|  -9 |  -2 |  -9 |   0 | -10 |  16 |   3 |   1 | -34 |   3 |   4 |  14 | -11 |   3 |   5 |   0 |  -3 |  16 |   1 |  17 |  -8 | -18 |  -3 |   4 |   8 |  12 |   8 |  -4 |  -9 |  -9 |  15 |  12 |  -8 |   1 |  -5 |  -8 |   1 | -15 |   5 | -10 |  -2 |  -8 |  -6 |  13 |  -6 | -10 | -18 |   3 | : (73)
| -11 |   5 |   5 |   4 | -13 |   4 |  -4 | -11 | -24 |   3 |  21 |  23 |   2 |   5 |   1 |   3 |  19 |  20 | -11 |   0 |  -6 |  -5 |   2 |   7 |   4 |  21 |  12 |   9 |  15 | -15 | -11 |  -8 |  -4 |   3 | -14 |   1 |  16 | -19 |  -2 |  -6 | -11 | -15 | -13 |   9 |   0 | -13 | -18 |  -6 | : (84)
| -10 |  -1 |   1 |   4 |  -5 |  -1 |   1 |  -2 | -23 |   3 |  14 |   9 |   7 |   5 |  -1 |  12 |  24 |  16 |  -9 |   5 |   3 |  -1 |   3 |   3 |  14 |  20 |   7 |  -6 |   6 |   0 |   4 |   2 |  -6 |  -5 |  -6 | -10 |   8 |   2 |  13 | -20 |  -3 | -11 |  -9 |  16 |   1 | -14 |  -1 |  -7 | : (74)
|  -4 |  -4 |  -1 |   2 | -27 |   5 |  -2 |  -8 | -18 |   1 |   9 |  12 |  -2 |   4 |  12 |   1 |  12 |  14 |  -5 |   5 |   5 |  -6 |   2 |   2 |   6 |  26 |  -4 | -11 |  25 | -11 |   1 | -16 | -18 |  10 | -16 |  -1 |  16 | -18 |  -7 | -21 | -16 | -13 |  -5 |  15 |  -5 |  -4 | -10 |   4 | : (84)
| -11 |  -7 |   7 |   1 |   2 |  -1 |   6 |  -3 | -28 |  -6 |  13 |  11 |   0 |   4 |   0 |  -3 |  14 |  23 | -10 |   7 |  -2 |  -7 |  15 |  -9 |  15 |  31 |   1 |   0 |   3 |  -3 |  11 | -16 |  -6 |   0 | -10 | -10 |  10 | -32 |   8 | -14 |   4 |  -9 | -11 |  15 |   5 | -11 | -12 |  -1 | : (74)
| -13 |   2 |  -2 |   4 | -10 |   0 |  -3 |  -8 | -40 |   1 |   8 |  15 |  -9 |   6 |   0 |   1 |   6 |  18 |  -1 |  16 |  -4 | -14 |   2 |   2 |  18 | -22 |   6 |   4 |   0 |  -2 |  19 |   9 | -19 |   1 | -30 |  -9 |   5 | -31 |   8 | -19 | -16 |  -4 | -15 |  34 |   0 | -10 | -12 |  -4 | : (80)
| -14 |   0 |  -1 |   2 |  -3 |   4 |  -1 |  -4 | -27 |  -3 |   9 |  14 |  -5 |   8 |   3 |   1 |  15 |  19 |  -9 |   4 |  -3 | -14 |   3 |   4 |  16 |  32 |   0 |  -4 |   4 |  -7 |   7 |   1 |  -2 | -11 |  -9 | -11 |   8 | -30 |   5 | -19 |  -5 |  -7 | -11 |  17 |  -2 |  -6 | -10 |   1 | : (84)
|  -1 |  -6 |   4 |   3 |  12 |  -1 |   5 |  -1 | -24 |  -4 |   1 |   3 | -10 |   6 |   3 |   1 |  -1 |  10 |  -6 |  16 |  -7 |   1 |   0 |   0 |   6 |   9 |   2 |   3 | -22 |   6 |  30 |  17 |  -6 |  -3 |   5 |   4 |   3 |  -7 |  11 |  -8 |   1 |   5 |  -6 |  11 |   3 | -18 | -13 |   0 | : (73)
| -12 |  -5 |  11 |   2 |  14 |   4 |   2 |  -3 | -20 |  -7 |   6 |  12 |  -5 |   3 |   4 |  10 |  23 |  32 | -21 |   4 |  -3 |  -4 |   3 |   7 |   3 |  29 |  -8 |  -4 |   9 |   0 | -25 |   0 |  -1 |   4 |   5 |  -7 |   6 | -21 |  -1 | -16 |   4 |  -4 |  -8 |  10 |   3 |  -8 |  -4 |  -4 | : (84)
|   0 |   3 | -12 |  -2 |  -4 |  -2 |   2 | -10 | -29 |  -3 |  -3 |  11 | -13 |   3 | -18 |  17 |  -7 |  10 |   8 |  13 |   1 |  -2 |   1 |   0 |   1 |  17 |   3 |   0 |  -8 |   2 |  17 |  12 |  -6 |  -6 |  -8 | -11 |   1 |  -9 |   5 | -13 |  -5 |  10 | -16 |  18 | -11 |  -7 | -10 | -12 | : (73)
|   1 |   0 |  -3 |   0 |   5 |   2 |  17 |  -7 | -27 |  -5 |   4 |  10 | -17 |   5 |   0 |  -4 |   0 |  13 |  -8 |  14 |  -5 |  -2 |   8 | -12 |   8 |  14 |   1 |   4 |  -8 |   5 |  24 |  13 |  -7 |  -5 | -16 |  -5 |   6 | -25 |  -7 | -16 | -15 |  -5 | -13 |  10 |   2 | -10 | -17 |   3 | : (73)
|  -6 |   0 |  -7 |   7 | -14 |  -3 |   0 |  -1 | -28 |   2 |  -8 |  12 |  -9 |   3 |   0 |   1 |   2 |  15 |  -2 |   4 |  -5 |  -2 |   0 |   3 |   6 |  17 |   5 |   0 | -16 |   3 |   7 |  20 |  -3 |  -2 | -16 | -14 |   3 | -15 |  10 |  -3 |  -8 |  -7 | -11 |  14 |  -1 |  -9 |  -3 |  -2 | : (80)
|   8 |  -5 |  -2 |   5 | -11 |   5 |  -8 | -14 | -10 |   6 |  13 |  11 |  -7 |  13 |   1 |   3 |  11 |  19 |  -6 |   6 |   4 |  -4 |   4 |   5 |  10 |  22 |   3 |   3 |  14 |   2 |   2 |  -2 |  -8 | -10 | -17 |   0 |  17 | -20 |   1 | -14 |  -9 |  -8 |  -9 |  12 |   1 | -15 |  -7 |   2 | : (84)
|   2 |  -8 |  11 |   0 |   5 |   1 |   1 |   2 | -16 | -10 |  14 |  10 |   0 |   5 |   4 |   4 |  15 |  12 | -15 |  19 |  -9 |  -4 |   2 |   5 |  12 |  46 |   2 |   2 |   8 |  -4 |  -1 |   0 |  -5 |  -1 | -19 |  -8 |  -1 | -19 |   1 | -11 |  -2 |  -7 |  -5 |  13 |  -1 | -18 |  -8 |  -3 | : (74)
|  -6 |   8 |  -5 |   3 |  -1 |   2 |   1 |  -6 | -31 |  -1 |  11 |   9 | -11 |   9 |   4 |  -1 |   1 |  12 |  -1 |  12 | -10 |  -5 |   8 |  -4 |  12 |  14 |   7 |   1 |  -5 |   5 |  24 |   8 | -13 |  -1 |  -6 |  -3 |   6 | -29 |   2 | -11 |   3 |  -4 | -11 |  24 |  -8 |  -7 | -17 |   1 | : (73)
| -16 |  -6 |   0 |   0 |  -5 |  11 |  -7 |  -6 | -24 |  12 |  18 |  16 |   1 |   5 |  -7 |   4 |  16 |  22 |  -9 |   4 |  -4 |  -5 |   8 |  -2 |  14 |  14 |   0 |  -6 |  13 |  -3 |  15 |   5 |  -2 |   0 | -11 |   0 |  14 | -26 |   1 | -30 |   0 |   2 | -13 |  17 |   1 | -14 |  -4 |   1 | : (74)
| -11 |   4 | -15 |   1 |   6 |   4 |   3 |  -5 | -21 |  -6 |   3 |  -2 | -10 |   4 |   1 |  -1 |  -4 |  15 |  10 |  17 |  -6 | -10 |   0 |  10 |   2 |  11 |   8 |  -5 | -29 |  14 |  28 |  14 |  -6 |  -5 |  -8 |  -8 |   5 | -14 |   8 | -12 |   3 |   2 | -10 |  17 |  -3 | -17 | -22 |  -7 | : (73)
|  -3 |  11 |   1 |  16 | -28 |   7 | -13 | -24 | -18 |  11 |  13 |   9 |   2 |   5 | -10 |  -3 |  15 |  12 |  -5 | -13 |  -4 |  -8 |  15 |  -7 |  12 |  24 |   7 | -12 |  17 |  -7 | -12 |  -9 |  -6 |  -2 | -26 |  -7 |   1 | -11 | -24 | -13 | -12 |  -3 | -12 |  11 |  -7 |  -7 |   0 |   4 | : (84)
| -10 |  -5 |   6 |   7 |  -6 | -12 |  -2 | -10 | -25 |  -4 |  12 |  10 |  -5 |  -1 |   7 |  -4 |   5 |  15 |  -7 |   7 |  -1 |  -5 |   7 |   2 |   8 |  20 |   3 |   4 |  -2 |   4 |   2 |  -5 |   5 |   5 | -13 |  -7 |   4 | -24 |   3 | -19 |   0 |   3 |  -3 |  14 |  -1 |  -7 |   6 |   5 | : (74)
| -12 |  -1 |   5 |   6 |   4 |   1 |  -7 |  -7 |  -8 | -12 |  13 |  14 |  -5 |   7 |   3 |   7 |  15 |  27 |  -9 |   6 |  -5 |   1 |   0 |  -7 |   7 |  31 |   3 |  -6 |   7 | -23 |  -4 |  -4 |  -4 |   3 |  -4 |  -3 |   6 | -15 |   2 | -12 |   1 | -10 | -17 |  13 |   0 |  -8 |  -9 |  -8 | : (84)
|  -6 |   7 | -17 |  17 | -13 |   1 |  -1 |  -3 | -25 |   0 | -14 |   2 | -15 |   3 |  10 |   0 | -13 |   8 |   5 |  23 |  -4 |   2 |  -1 |   3 |  -2 | -20 |   5 |   1 |  -1 | -10 |  20 |   1 |  -2 |  -2 | -13 |  -1 |  16 | -17 |  -3 |  -5 | -15 |   2 | -22 |  18 |  -4 | -10 | -30 |  -6 | : (82)
|  -5 |   5 |  -5 |  -1 | -12 |   1 |  -4 |  -8 | -21 |   1 |  16 |  22 |   2 |   4 |  -2 |  -3 |  16 |  19 |  -5 |   6 |  -2 |  -8 |   2 | -10 |  10 |  22 |  -4 |   2 |   1 |  -6 |   7 |   3 |  -1 |  18 | -28 | -11 |   9 | -23 |  -1 | -15 |  -6 |  -8 | -11 |  13 |   2 | -22 |   6 |   0 | : (74)
|  -5 |   0 |   3 |   5 |   7 |  -5 | -13 | -13 | -32 | -11 |   3 |  11 | -11 |   7 |   7 |  -9 |   6 |  24 |  -1 |  10 |   0 |  -1 | -13 |  10 |  12 |  20 |   7 |  -3 |  -6 |   0 |  18 |   9 |  -2 |   2 | -13 |   3 |  12 | -22 |   6 | -31 | -12 |   0 | -13 |  18 |   4 | -15 | -21 |   0 | : (74)
|  -2 |  -3 |  -3 |   9 |  12 |   3 |   1 |  -9 | -19 |  -5 |   0 |   6 | -15 |   4 |   5 |   4 |  -4 |  13 |  -6 |  21 |  22 |   8 |   1 |   3 |   2 |   6 |  11 |  -3 |  -7 |   7 |  15 |  12 |  -3 |  -3 |  -9 |   6 |   1 | -14 |  -5 |  -8 |   3 |  -4 | -15 |   9 |   6 | -10 | -22 |  -7 | : (82)
|  -6 |   3 |  -9 |   2 |  -4 |   5 |  -8 |  -7 | -36 |  -6 |  -3 |  11 | -10 | -17 |   1 |  -6 |  -8 |  15 |   3 |  17 |  -4 |   1 |  20 |   0 |   9 |   9 |   9 |   0 | -19 |   7 |  29 |  13 |  -4 |   1 | -18 |  -6 |  -3 | -21 |   6 | -17 | -12 |   0 |  -3 |  20 |  -5 |  -8 | -18 |  -8 | : (73)
|  -5 |   4 |  -6 |   7 | -13 |  -2 |  -8 |  -8 | -21 |   6 |  15 |  25 |  -6 |   6 |   0 |   7 |  11 |  15 | -16 |   5 | -11 |  -4 |   8 |  -2 |   6 |  22 |  -4 |  -1 |   6 |  -4 |   0 |   1 |  -9 |  -5 | -11 |  -8 |   9 | -20 |   6 | -16 | -16 |  -8 | -17 |  23 |  -1 | -11 |  -5 |  -1 | : (74)
|   2 |   2 |   0 |   5 | -14 |  -6 |  -7 |  -5 | -28 |   4 |  15 |  10 |   4 |   4 |  -3 |   3 |  12 |  15 |   2 |   7 |  -7 |   1 |   1 |   4 |  23 |  22 |  -3 |   1 |   3 |  -1 |   3 |  -2 |  -9 |  -4 | -14 | -13 |  10 | -24 |  -6 | -21 |  -6 |  -8 |  -7 |  15 |   2 |  -6 |  -9 |   1 | : (74)
|  -7 |  -2 |  -8 |   8 |   5 |   8 |  -3 |   5 | -10 |   3 |  10 |  37 |   1 |   6 |  -4 |  -3 |  15 |  22 |  -7 |   8 |  -2 |   3 |  -3 |   9 |  -8 |  15 |   1 |  -5 |   8 |  -3 | -10 |  -1 |  -1 |  12 |  -5 | -27 |  11 | -18 |  -6 | -13 |  -3 |  -6 |  -7 |   5 |   1 | -15 |  -8 |  -4 | : (74)
| -10 |  -4 |  -5 |  -3 |  20 |  -2 |  18 |  -4 | -24 | -12 |   5 |   6 |  -8 |   0 |   2 |   3 |  -4 |  16 |   1 |  23 |   3 |  -6 |  -1 |   9 |  14 |  13 |  -2 |   4 | -28 |   4 |  28 |  21 |  -1 |   4 |  -4 |   0 |  -2 | -37 |   1 |  -7 |  10 |   5 | -18 |   9 |   4 |  -5 | -12 |  -2 | : (73)
| -20 |   7 |   1 |   3 | -22 |   1 |   9 |  -6 | -19 |   0 |  22 |  16 |  -6 |   4 |  -2 |   8 |  21 |  15 | -15 |   6 | -15 |  -8 |   1 |   7 |  10 |  32 |  12 |   0 |  20 |  -9 |  -4 |   6 |  -7 |   2 |  -1 |   0 |   9 | -25 |   6 | -16 |  -2 |  -9 | -11 |  16 |  -3 |  19 |  -1 |   2 | : (74)
|  -5 |   0 |  -7 |   7 |  -9 |  -2 |  -1 |  -4 | -22 |   0 |   2 |  11 | -13 |  -6 | -12 |   1 |  -2 |  13 |   0 |  17 |  21 |  -2 |   2 |  -4 |  13 |  20 |   0 |   2 | -17 |   0 |  20 |  10 |  -6 |   0 | -16 |  -5 |  -2 | -18 |   4 | -12 |  -3 |   0 |  -9 |  20 |   0 |  -8 | -11 |   3 | : (73)
|  -9 |   2 |  -2 |  -1 |  -2 |   0 |  -1 |  -1 | -20 |  -1 |  11 |   8 |  -5 |   9 |   1 |   5 |  10 |  19 |  -9 |  12 |  -6 |  -2 |   2 |   1 |   1 |  18 |  -2 |  -6 |   8 |  -7 |   5 |  -2 |  -2 |  -1 |  -9 |   1 |  11 | -18 |   3 | -12 | -12 |   1 | -11 |  13 |   2 |  -7 | -11 |  -1 | : (84)
